Small tables with named rows and columns. After each table, cells are looked up by row and column.

darum =
	kun	giv	volib	lobabur	vak	radu	kifi
suname	0.0	0.1	0.0	0.1	0.0	0.1	0.1
pigup	0.1	0.1	0.1	0.1	0.1	0.1	0.1
fof	0.3	0.2	0.6	0.7	0.8	0.2	0.2
resop	0.2	0.1	0.1	0.1	0.1	0.1	0.1
fos	0.1	0.1	0.1	0.1	0.1	0.1	0.1
saduta	0.1	0.2	0.2	0.3	0.2	0.2	0.1
gulife	0.3	0.2	0.4	0.2	0.4	0.1	0.1
kuva	0.2	0.1	0.1	0.1	0.1	0.1	0.1
pim	0.0	0.1	0.1	0.1	0.0	0.2	0.1
kon	0.2	0.2	0.2	0.2	0.3	0.1	0.2

kifi of gulife = 0.1
giv of kuva = 0.1
kun of pigup = 0.1
kifi of fos = 0.1
radu of gulife = 0.1
kifi of saduta = 0.1
giv of pigup = 0.1
volib of suname = 0.0
giv of kon = 0.2
vak of fos = 0.1
lobabur of pigup = 0.1
volib of kon = 0.2

Table zif
cols = dod, gudaki, duvakin
mul: [63.8, 66.5, 65.6]
tupa: [56.1, 36.4, 64.9]
gug: [64.8, 60.2, 44.3]
fuve: [62.0, 56.2, 40.0]
pafe: [35.2, 20.2, 50.5]
zizokik: [45.5, 38.6, 82.8]
saguzon: [41.9, 52.5, 24.9]
roro: [62.4, 61.2, 49.2]
nopive: [50.0, 76.0, 62.4]
besibo: [63.1, 58.5, 73.2]

zizokik, duvakin -> 82.8
saguzon, dod -> 41.9
roro, dod -> 62.4
zizokik, dod -> 45.5
tupa, duvakin -> 64.9
nopive, duvakin -> 62.4
mul, duvakin -> 65.6
nopive, dod -> 50.0
zizokik, gudaki -> 38.6
Row with the largest gudaki: nopive

Table bem
|  | tebin | kefo | sivek | bofeb | peg |
|---|---|---|---|---|---|
| duz | 3.67 | 7.39 | -0.27 | -1.30 | 6.03 |
| pigiri | 4.81 | 8.58 | -4.08 | -4.82 | 5.82 |
| vik | -3.50 | 5.68 | 5.67 | 4.11 | 8.16 |
| zonir | 4.82 | 8.85 | -4.38 | -5.17 | 6.00 |
| vamuz | -1.49 | 6.01 | 4.16 | 5.33 | 7.70 |
| dupozi | 2.12 | 7.53 | -0.28 | 0.07 | 6.68 |
| retagi | 5.17 | 3.25 | 1.96 | 1.10 | 4.17 |
| neragir | 5.33 | 3.10 | 1.69 | 0.86 | 4.15 |
| gedud | -0.65 | 7.07 | 3.19 | 2.77 | 7.81 |
| sab | 2.44 | -0.46 | 7.00 | 8.76 | 1.78 |

bofeb of retagi: 1.10
peg of neragir: 4.15
kefo of retagi: 3.25
peg of sab: 1.78
bofeb of dupozi: 0.07
peg of gedud: 7.81
tebin of vamuz: -1.49
Which row has the largest tebin? neragir

Table lotu
          bag  ranipe  zepego     guk   rameg  podedid  fuzifol     luf
kizel   0.005   0.575   0.214   0.297   0.078    0.607    0.189  -0.020
seb    -0.313  -0.293   0.035   0.240  -0.101    0.547    0.520   0.162
kuf     0.012   0.422   0.211   0.367   0.287    0.281   -0.268   0.102
solad  -0.049  -0.241   0.098  -0.225  -0.906    0.331    0.434   0.054

What is the guk of kizel in lotu?
0.297
What is the luf of kizel in lotu?
-0.020
What is the bag of kuf in lotu?
0.012
What is the zepego of solad in lotu?
0.098
What is the podedid of solad in lotu?
0.331
What is the bag of seb in lotu?
-0.313
What is the bag of kizel in lotu?
0.005
What is the rameg of kizel in lotu?
0.078
What is the fuzifol of kizel in lotu?
0.189
What is the ranipe of seb in lotu?
-0.293
Row with the largest guk: kuf

fakuf =
          tud  razapap   nom   nub  telaz  mapi  sakap  bato
ral      -2.8     -1.9  -1.5   2.8    2.9   0.1    0.4  -4.5
bavodas   1.4     -2.1   0.3   2.3    0.2   0.1    5.0  -3.5
nikip     1.9      3.6  -0.7   2.5    1.0   0.1   -0.7  -6.7
domid     0.9     -1.0   2.4   3.8    0.0   0.1   -3.5   2.8
seg      -1.1     -0.3  -1.0  -1.4   -1.7   0.1    1.1   1.0
nivabes  -3.9      0.7   2.0   1.0   -0.5   0.1    0.6  -0.7
rabeka    5.2      3.5  -2.9  -3.8   -0.3   0.1   -3.1  -1.2
ged      -2.7     -2.4  -0.2  -1.3    1.7   0.1    3.0   1.4
tuk       3.6     -4.6  -4.7  -1.1   -1.3   0.1   -0.6  -0.7
vemikik  -2.3     -0.8  -0.9  -2.0    0.4   0.1    1.1   3.0
kofo     -1.6      2.1  -3.3  -4.4   -0.9   0.1    5.0   2.7
tudok     3.1      0.8   3.4  -3.3    2.8   0.1   -1.3  -1.9
vivabo   -3.9     -3.6  -0.4  -2.1    5.3   0.1   -1.3  -0.2
dumides   0.3      2.9  -5.0   2.5    2.8   0.1   -2.4  -0.2

seg, sakap: 1.1
ral, nub: 2.8
nikip, tud: 1.9
seg, nub: -1.4
rabeka, bato: -1.2
seg, telaz: -1.7
vemikik, telaz: 0.4

magonuz =
         rivora  duziri  tevapo  tokaz  pulude  dozoni  fono
gugo       -0.5    -0.5    -1.9   -8.7     3.7     1.9   0.0
mesus      -0.1     1.7     2.4    5.7    -2.3     2.1   0.3
bikurek    -1.7    -1.0     0.6    6.9    -6.0    -1.4  -2.1
gub        -1.8    -3.1    -4.0   -9.9     2.0    -1.4  -1.4
goki        0.0     0.3    -1.3   -1.4     3.9     3.3   0.6
rop        -0.8     0.6     1.8    7.0    -4.1     0.0  -0.7
tid        -3.4    -5.4    -4.0   -1.8    -5.2    -8.0  -4.6
zir         0.2    -1.4    -0.4   -5.8     3.8     4.3   1.1
lok        -1.8    -2.8    -3.9   -9.8     1.9    -2.0  -1.9
tor        -2.7    -3.3    -1.4    4.6    -6.9    -6.3  -3.5
gaduf      -3.5    -5.4    -1.4   -2.2    -5.0    -7.9  -4.6

What is the dozoni of bikurek in magonuz?
-1.4
What is the tevapo of lok in magonuz?
-3.9
What is the rivora of goki in magonuz?
0.0
What is the fono of zir in magonuz?
1.1
What is the rivora of rop in magonuz?
-0.8
What is the tokaz of gub in magonuz?
-9.9
What is the tokaz of gugo in magonuz?
-8.7
What is the tevapo of goki in magonuz?
-1.3
What is the pulude of zir in magonuz?
3.8
What is the tevapo of gub in magonuz?
-4.0
What is the dozoni of zir in magonuz?
4.3
What is the rivora of lok in magonuz?
-1.8
What is the tevapo of zir in magonuz?
-0.4
What is the dozoni of rop in magonuz?
0.0
What is the tokaz of bikurek in magonuz?
6.9
What is the duziri of tid in magonuz?
-5.4
What is the fono of bikurek in magonuz?
-2.1
What is the tevapo of gaduf in magonuz?
-1.4

